arr =
[[124 120 144 119 144 132 136 127 123]
 [126 131 119 146 121 130 128 135 142]
 [132 122 137 127 143 133 126 130 125]
 [128 127 128 134 136 135 123 131 137]
 [122 127 133 128 125 122 145 132 118]
 [129 129 125 140 126 127 132 135 129]
 [119 130 121 140 127 138 121 130 155]]
arr[0, 0] = 124
arr[6, 4] = 127
arr[4, 2] = 133
arr[6, 6] = 121
arr[4, 3] = 128
arr[5, 3] = 140
arr[3, 7] = 131
arr[4, 0] = 122
arr[6, 1] = 130
arr[1, 7] = 135
arr[1, 5] = 130
arr[1] = [126, 131, 119, 146, 121, 130, 128, 135, 142]
arr[5, 4] = 126
arr[4, 7] = 132
arr[4] = [122, 127, 133, 128, 125, 122, 145, 132, 118]
arr[:, 6] = [136, 128, 126, 123, 145, 132, 121]
arr[3, 4] = 136
arr[3] = [128, 127, 128, 134, 136, 135, 123, 131, 137]
arr[2, 3] = 127
arr[6, 0] = 119
arr[6] = [119, 130, 121, 140, 127, 138, 121, 130, 155]

x =
[[122 102 121 115 110 102]
 [126 103 123 114 121 104]
 [131 109 125 115 125 110]
 [131 114 125 117 128 115]
 [130 117 123 117 135 120]
 [134 122 124 120 136 124]
 [135 127 120 119 138 130]
 [141 131 120 124 140 132]
 [142 133 122 125 147 139]
 [140 139 122 127 149 144]
 [145 142 126 127 152 150]
 [146 144 123 127 153 152]]
x[0][0] -> 122
x[11] -> [146, 144, 123, 127, 153, 152]
x[0] -> [122, 102, 121, 115, 110, 102]
x[10][1] -> 142
x[7][3] -> 124
x[1][3] -> 114
x[:, 5] -> [102, 104, 110, 115, 120, 124, 130, 132, 139, 144, 150, 152]
x[5][4] -> 136
x[0][1] -> 102
x[:, 3] -> [115, 114, 115, 117, 117, 120, 119, 124, 125, 127, 127, 127]
x[1][5] -> 104
x[3] -> [131, 114, 125, 117, 128, 115]
x[6][2] -> 120
x[1] -> [126, 103, 123, 114, 121, 104]
x[2][0] -> 131
x[9][3] -> 127
x[4][0] -> 130
x[7][2] -> 120
x[2][1] -> 109
x[10][0] -> 145
x[:, 0] -> [122, 126, 131, 131, 130, 134, 135, 141, 142, 140, 145, 146]
x[9][1] -> 139
x[6][5] -> 130
x[8][1] -> 133
x[8][0] -> 142

X = [139 156 148 131 136 104 141]
X[0]: 139
X[4]: 136
X[6]: 141

M =
[[130 128 118 124 137 128 120 122 133 131 134 136 125 129]
 [126 123 123 134 127 132 133 125 125 127 135 134 129 133]
 [126 131 125 127 123 129 134 127 123 122 130 131 126 128]
 [126 123 123 131 126 131 124 125 129 134 136 134 129 133]
 [126 124 132 133 128 128 128 128 134 125 125 131 133 130]
 [128 132 128 136 123 131 130 129 128 129 129 135 126 129]
 [127 125 135 134 125 127 131 133 136 127 131 131 129 132]
 [126 124 125 129 132 129 125 132 138 127 128 130 130 130]
 [129 129 128 129 118 130 129 124 128 128 133 124 126 131]
 [141 123 138 126 132 125 127 131 136 125 114 131 133 129]
 [123 124 126 131 131 131 134 125 126 130 133 133 127 133]
 [133 140 107 118 137 128 121 127 123 135 135 123 122 120]
 [122 132 131 130 124 127 128 127 124 126 130 122 121 129]
 [126 132 130 124 122 127 125 125 120 129 139 128 131 130]
 [136 133 139 122 133 120 130 130 124 125 116 119 123 126]
 [124 119 129 129 124 127 124 128 127 130 137 135 125 133]]
Rows and columns are counted from 0.
row 0 col 0 => 130
row 6 col 9 => 127
row 9 col 12 => 133
row 0 col 2 => 118
row 0 col 1 => 128
row 11 col 3 => 118
row 7 col 13 => 130
row 0 col 8 => 133
row 7 col 12 => 130
row 10 col 0 => 123
row 5 col 11 => 135
row 3 col 3 => 131
row 12 col 9 => 126
row 12 col 7 => 127
row 8 col 0 => 129
row 2 col 8 => 123
row 11 col 7 => 127
row 14 col 4 => 133
row 10 col 3 => 131
row 0 col 4 => 137
row 13 col 11 => 128
row 8 col 12 => 126
row 12 col 6 => 128
row 5 col 4 => 123
row 3 col 6 => 124
row 15 col 3 => 129
row 8 col 5 => 130
row 3 col 12 => 129
row 2 col 11 => 131
row 15 col 8 => 127
row 10 col 5 => 131
row 14 col 13 => 126
row 5 col 7 => 129
row 10 col 1 => 124
row 15 col 2 => 129
row 13 col 10 => 139
